B =
[[133 131 140 129 134 121 133 139 144 133 119 141 123 125 135]
 [127 122 139 110 132 127 129 125 131 109 128 115 135 128 127]
 [128 120 139 112 133 129 130 123 131 107 127 116 136 129 129]
 [136 132 140 128 134 122 135 139 144 133 120 140 123 125 136]
 [126 118 137 107 131 132 131 117 120 104 126 123 130 121 130]
 [127 122 136 112 134 130 128 123 133 111 127 115 137 129 128]
 [129 118 137 109 132 131 129 117 119 105 129 121 131 119 129]
 [128 122 137 110 134 131 129 125 130 110 129 115 137 130 128]
 [125 129 137 128 130 120 128 137 149 128 129 141 129 127 135]]
Rows and columns are counted from 0.
row 0 col 0 = 133
row 3 col 3 = 128
row 3 col 2 = 140
row 0 col 4 = 134
row 6 col 5 = 131
row 0 col 3 = 129
row 4 col 6 = 131
row 2 col 0 = 128
row 4 col 10 = 126
row 8 col 1 = 129
row 0 col 8 = 144
row 7 col 14 = 128
row 2 col 7 = 123
row 4 col 5 = 132
row 7 col 13 = 130
row 7 col 4 = 134
row 4 col 0 = 126
row 3 col 5 = 122
row 8 col 9 = 128
row 4 col 2 = 137
row 5 col 11 = 115
row 8 col 13 = 127
row 6 col 2 = 137
row 7 col 11 = 115
row 8 col 10 = 129
row 2 col 1 = 120
row 0 col 10 = 119
row 7 col 7 = 125
row 5 col 5 = 130
row 2 col 8 = 131
row 7 col 6 = 129
row 2 col 4 = 133
row 2 col 12 = 136

m = array([145, 146, 106, 136, 118, 106, 129, 123])
m[0]: 145
m[5]: 106
m[3]: 136
m[4]: 118

x =
[[134 133 122 133 133 121 133 136 117 134 120 119 136]
 [125 118 130 120 118 132 118 125 136 126 133 134 125]
 [124 130 133 131 130 131 130 122 128 122 131 129 122]
 [129 150 128 139 149 125 150 129 122 127 126 124 129]
 [121 128 137 129 128 133 128 118 130 120 134 131 118]]
Indices start at 0.
(0, 0): 134
(2, 7): 122
(2, 4): 130
(3, 10): 126
(0, 11): 119
(2, 8): 128
(1, 4): 118
(1, 2): 130
(1, 3): 120
(3, 7): 129
(0, 2): 122
(4, 11): 131
(2, 0): 124
(3, 1): 150
(3, 4): 149
(0, 6): 133
(2, 10): 131
(2, 12): 122
(0, 12): 136
(4, 4): 128
(1, 1): 118

arr =
[[136 144 147 135 146 126 133 125 135 134 127 138 133 147 129 145]
 [149 129 128 142 129 100 138 106 144 138  99 152 137 129 120 129]]
arr[-2][0]	136
arr[-1][14]	120
arr[-1][-10]	138
arr[0][3]	135
arr[-1][-12]	129
arr[1][12]	137
arr[-1][3]	142
arr[1][9]	138
arr[:, 10]	[127, 99]
arr[:, -2]	[129, 120]
arr[:, -5]	[138, 152]

a = array([127, 130, 121, 153, 140, 132, 117])
a[0] = 127
a[4] = 140
a[1] = 130

A = [153 114 153 146 110 138 113 113 149 110 111 150 136]
A[0] -> 153
A[10] -> 111
A[5] -> 138

grid =
[[149 132 125 121 127]
 [112 118 120 104 141]
 [124 112 145 108 117]
 [148 140 146 130 108]
 [148 143 123 122 104]
 [153 150 113 150 106]
 [137 144 130 125 134]
 [121 138 121 146 144]]
grid[0,0]	149
grid[0,1]	132
grid[:, 0]	[149, 112, 124, 148, 148, 153, 137, 121]
grid[1]	[112, 118, 120, 104, 141]
grid[4,3]	122
grid[3,3]	130
grid[:, 1]	[132, 118, 112, 140, 143, 150, 144, 138]
grid[3,2]	146
grid[2,0]	124
grid[4,4]	104
grid[4,0]	148
grid[7,0]	121
grid[6,3]	125
grid[1,1]	118
grid[4]	[148, 143, 123, 122, 104]
grid[1,3]	104

W =
[[141 125 103 138 115 143 139  99 157 139 125 122 126 123]
 [117 131 151 118 140 115 119 154 104 119 131 133 130 133]]
Indices start at 0.
(0, 0) = 141
(1, 6) = 119
(0, 5) = 143
(0, 2) = 103
(1, 5) = 115
(1, 9) = 119
(1, 13) = 133
(0, 9) = 139
(0, 11) = 122
(0, 10) = 125
(1, 8) = 104

data =
[[128 118 130 133 129 125 107]
 [134 123 127 133 124 130 107]
 [122 141 126 122 133 125 154]
 [121 135 129 124 133 124 145]]
data[0, 0]: 128
data[:, 2]: [130, 127, 126, 129]
data[0, 5]: 125
data[2, 2]: 126
data[:, 4]: [129, 124, 133, 133]
data[3, 4]: 133
data[0, 4]: 129
data[1, 4]: 124
data[0]: [128, 118, 130, 133, 129, 125, 107]
data[1, 0]: 134
data[1]: [134, 123, 127, 133, 124, 130, 107]
data[0, 2]: 130

M = array([132, 124, 135, 142, 156, 112, 130, 145])
M[-8]	132
M[-2]	130
M[1]	124
